Below is a small trained network, with its code and all its weights. Each question gives an input and a class and asks what happens when units are switched off, that is, made to give their printed mean instead of their output.

import numpy as np


def w(rows, s, z=0):
    codes = np.array(rows[::2]) - 128.0
    scale = np.full(codes.shape[1], s)
    scale[-1] = z or s
    return codes * scale


def f(y):
    return np.maximum(y, 0)


def log_softmax(a):
    a = a - a.max(-1, keepdims=True)
    return a - np.log(np.exp(a).sum(-1, keepdims=True))


def net(x, mask):
    res = np.array(x, float).reshape(1, 6) / 4 @ E
    y = f(res @ A[0][:, :-1].T + A[0][:, -1])
    res = res + np.where(mask, y, B[0][:, -1]) @ B[0][:, :-1]
    return log_softmax(res[-1] @ U[:, :-1].T + U[:, -1])


A, B = {}, {}
E = w([
[167,162,246,201,255],'x0',
[69,30,67,159,201],'x1',
[212,161,41,115,106],'x2',
[100,133,191,69,182],'x3',
[53,153,136,223,85],'x4',
[224,80,188,192,152],'x5',
],0.0095)
A[0] = w([
[167,155,146,159,67,56],'n0',
[173,114,153,111,64,66],'n1',
[193,217,122,147,144,183],'n2',
[38,121,133,156,79,125],'n3',
[41,136,119,146,84,84],'n4',
[191,73,134,125,179,16],'n5',
[223,150,102,69,63,88],'n6',
[125,184,131,110,124,80],'n7',
[149,201,124,87,113,3],'n8',
[129,61,92,118,86,132],'n9',
[151,15,122,187,171,158],'n10',
[6,129,117,156,44,12],'n11',
[106,132,76,102,169,104],'n12',
[81,101,116,98,150,123],'n13',
[104,124,179,72,205,146],'n14',
[116,42,84,92,117,143],'n15',
[214,146,114,192,135,77],'n16',
[59,47,113,114,94,95],'n17',
[177,35,145,122,104,63],'n18',
[136,145,81,190,158,87],'n19',
[221,141,121,77,80,123],'n20',
[140,126,83,174,92,91],'n21',
[69,52,55,83,125,116],'n22',
[134,117,188,92,180,78],'n23',
],0.014,0.0043)
B[0] = w([
[77,131,46,64,113,179],'n0',
[127,135,113,99,71,176],'n1',
[127,79,113,145,107,211],'n2',
[85,184,170,137,126,218],'n3',
[81,162,192,133,66,212],'n4',
[96,121,181,172,58,195],'n5',
[95,112,98,57,90,248],'n6',
[166,106,142,167,105,154],'n7',
[160,106,152,119,127,171],'n8',
[129,175,120,145,143,209],'n9',
[165,88,192,215,139,237],'n10',
[98,173,180,111,49,246],'n11',
[144,109,97,125,117,180],'n12',
[102,138,93,98,158,186],'n13',
[219,170,216,86,103,236],'n14',
[136,183,43,239,120,221],'n15',
[111,78,135,132,153,207],'n16',
[130,163,121,154,129,215],'n17',
[82,182,162,241,84,174],'n18',
[160,104,132,153,154,176],'n19',
[70,105,107,69,65,230],'n20',
[194,114,166,111,134,188],'n21',
[147,151,4,216,124,253],'n22',
[204,165,186,126,118,211],'n23',
],0.011,0.013)
U = w([
[149,171,55,144,156,23],'0',
[114,4,134,171,160,81],'1',
[104,110,100,17,96,171],'2',
[100,183,183,74,195,3],'3',
[79,199,93,154,112,221],'4',
[156,135,203,162,116,202],'5',
],0.014,0.004)

Each question gives the input, the list of numbers given to net, and the class t.
The units are the neurons (one row each of A and B). Each row of codes is followed by its name. A weight is (code - 128) times the scale printed after its matrix; where a second scale follows, it is the last column's (A, B and U).
mask holds one flag per neuron, in row order. A switched-off neuron (its flag False) gives its mean, the last column of its row in B, instead of its output. The means were averaged over made-up inputs and are rounded, as every weight is.
A unit's drop is (log p(t) with every unit on - log p(t) with that unit switched off) / (log p(t) with every unit on - log p(t) with every unit switched off).
The circuit of an input: a set's keep is (log p(t) with only the set's units on - log p(t) with every unit switched off) / (log p(t) with every unit on - log p(t) with every unit switched off). Starting from the 12 units with the biggest drops (on a tie, the unit counted first), units are removed one at a time, each time the one whose removal leaves the highest keep (on an exact tie, the one counted first), for as long as the keep stays at least 0.8.
units of the circuit, in order: the units of the circuit, biggest drop first
k most important neurons: the k neurons with the biggest drops, biggest first
drop when u is switched off: that unit's drop, to one decimal
input [-5,8,8,7,7,7], class 0: units of the circuit, in order => n22, n11, n4
input [7,-3,2,0,8,-7], class 5: units of the circuit, in order => n22
input [-5,1,-2,8,-4,2], class 0: units of the circuit, in order => n11, n4, n22
input [1,7,-2,-8,-8,1], class 1: 3 most important neurons => n10, n11, n14
input [0,0,1,-3,-5,4], class 1: 2 most important neurons => n14, n11
input [8,-7,7,4,4,5], class 1: 2 most important neurons => n2, n16
input [5,-3,4,-8,0,-2], class 2: 2 most important neurons => n10, n0
input [8,-8,5,-5,5,3], class 1: 2 most important neurons => n16, n2
input [3,0,-5,-1,-6,-5], class 3: drop when n5 is switched off => 0.1
input [-2,-6,-8,3,-3,-7], class 3: drop when n6 is switched off => -0.1
input [7,2,-7,6,8,-6], class 3: drop when n22 is switched off => 0.2
